Here is a tiny trained network, its code and every weight. The questions are about switching its units off for an input and a class, where a switched-off unit gives its printed mean instead of its output.

import numpy as np


def w(rows, s, z=0):
    codes = np.array(rows[::2]) - 128.0
    scale = np.full(codes.shape[1], s)
    scale[-1] = z or s
    return codes * scale


def norm(h):
    return h / np.sqrt((h * h).mean(-1, keepdims=True) + 1e-5)


def f(y):
    return np.maximum(y, 0)


def log_softmax(a):
    a = a - a.max(-1, keepdims=True)
    return a - np.log(np.exp(a).sum(-1, keepdims=True))


def net(x, mask):
    res = np.array(x, float).reshape(1, 6) / 4 @ E
    u = 0
    for l in range(2):
        y = f(norm(res) @ A[l][:, :-1].T + A[l][:, -1])
        res = res + np.where(mask[u : u + 4], y, B[l][:, -1]) @ B[l][:, :-1]
        u += 4
    return log_softmax(norm(res)[-1] @ U[:, :-1].T + U[:, -1])


A, B = {}, {}
E = w([
[37,49,61,217,225],'x0',
[133,128,125,129,130],'x1',
[129,126,128,131,133],'x2',
[117,23,109,144,13],'x3',
[101,212,2,136,59],'x4',
[238,125,114,210,150],'x5',
],0.0014)
A[0] = w([
[83,72,65,151,232,99],'0.n1',
[94,242,1,173,58,4],'0.n2',
[147,42,104,120,57,166],'0.n3',
[245,141,108,236,122,85],'0.n4',
],0.0053,0.0026)
B[0] = w([
[159,132,99,186,56,234],'0.n1',
[151,22,222,125,207,254],'0.n2',
[129,209,117,137,254,225],'0.n3',
[18,156,165,46,95,231],'0.n4',
],0.0047,0.0031)
A[1] = w([
[179,181,95,115,185,255],'1.n1',
[130,80,77,252,77,154],'1.n2',
[229,140,144,18,15,249],'1.n3',
[47,208,139,119,116,65],'1.n4',
],0.004,0.00089)
B[1] = w([
[139,175,15,204,170,209],'1.n1',
[218,181,136,11,66,233],'1.n2',
[137,10,15,221,87,251],'1.n3',
[54,165,90,1,183,209],'1.n4',
],0.0037,0.0023)
U = w([
[178,56,235,164,176,147],'0',
[188,146,30,176,2,125],'1',
[149,155,127,71,154,166],'2',
[119,215,98,165,191,134],'3',
[133,157,134,98,140,155],'4',
[6,153,164,72,62,123],'5',
[108,144,205,134,46,2],'6',
],0.0077,0.0088)

Each question gives the input, the list of numbers given to net, and the class t.
The units are the neurons (one row each of A and B). Each row of codes is followed by its name. A weight is (code - 128) times the scale printed after its matrix; where a second scale follows, it is the last column's (A, B and U).
mask holds one flag per neuron, layer by layer. A switched-off neuron (its flag False) gives its mean, the last column of its row in B, instead of its output. The means were averaged over made-up inputs and are rounded, as every weight is.
A unit's drop is (log p(t) with every unit on - log p(t) with that unit switched off) / (log p(t) with every unit on - log p(t) with every unit switched off).
The circuit of an input: a set's keep is (log p(t) with only the set's units on - log p(t) with every unit switched off) / (log p(t) with every unit on - log p(t) with every unit switched off). Starting from all 8 units, units are removed one at a time, each time the one whose removal leaves the highest keep (on an exact tie, the one counted first), for as long as the keep stays at least 0.8.
units of the circuit, in order: the units of the circuit, biggest drop first
top k neurons: the k neurons with the biggest drops, biggest first
top k neurons in layer l: the k neurons of layer l with the biggest drops, biggest first
drop of u: that unit's drop, to one decimal
input [4,-1,-3,5,3,-5], class 3: top neuron in layer 0	0.n3
input [6,-5,-5,5,-3,0], class 1: top 2 neurons	0.n1, 0.n2
input [-4,-8,0,8,-4,3], class 3: top 2 neurons	0.n3, 0.n2
input [5,-6,6,8,-3,-4], class 3: top 3 neurons in layer 0	0.n3, 0.n2, 0.n4
input [7,-5,-3,1,5,-2], class 1: top 2 neurons in layer 0	0.n1, 0.n4
input [-6,-2,0,2,-5,-4], class 1: top 2 neurons	0.n2, 1.n3
input [-8,6,7,7,-3,-7], class 1: top 3 neurons	1.n3, 0.n2, 0.n4
input [-5,7,8,7,8,-4], class 0: top 2 neurons	0.n2, 0.n4
input [6,-1,3,2,6,6], class 0: top 2 neurons	0.n2, 1.n4
input [7,-8,-8,-8,8,5], class 0: top 3 neurons	0.n2, 1.n4, 0.n3
input [5,1,-7,4,7,8], class 5: top 3 neurons	0.n4, 1.n1, 1.n3
input [4,-1,-1,-2,3,-4], class 1: top 2 neurons	0.n1, 0.n4
input [4,-3,0,8,-4,1], class 3: units of the circuit, in order	0.n3, 0.n2
input [-1,4,-1,4,3,-4], class 3: top neuron	0.n3
input [8,7,-3,-5,6,-5], class 1: top 4 neurons	0.n1, 0.n4, 0.n3, 1.n2
input [8,-5,-2,-5,1,-2], class 1: units of the circuit, in order	0.n1, 1.n2
input [-6,-3,5,3,-5,-5], class 1: units of the circuit, in order	0.n2, 1.n3
input [6,5,-8,2,8,8], class 0: top 3 neurons in layer 0	0.n2, 0.n4, 0.n1
input [-2,-6,8,4,3,6], class 2: top 2 neurons	0.n3, 0.n4
input [0,-2,-2,7,0,-2], class 3: units of the circuit, in order	0.n3
input [-6,7,-8,5,8,-6], class 0: top 3 neurons	0.n2, 0.n4, 0.n1
input [-8,-2,-5,6,-3,-3], class 1: top 3 neurons	1.n3, 0.n2, 0.n4
input [5,3,7,-5,8,-4], class 0: top 2 neurons	0.n2, 0.n3
input [-7,6,5,8,2,-8], class 3: top 2 neurons in layer 1	1.n4, 1.n2
input [-6,3,-4,5,8,0], class 0: top 3 neurons in layer 0	0.n2, 0.n1, 0.n3
input [-2,-6,-5,-5,7,3], class 0: drop of 1.n2	0.0
input [1,2,-4,1,-1,7], class 5: drop of 0.n4	0.9
input [-1,-7,-7,7,3,8], class 5: drop of 0.n4	1.0
input [1,3,5,-2,8,-6], class 0: drop of 0.n4	0.1
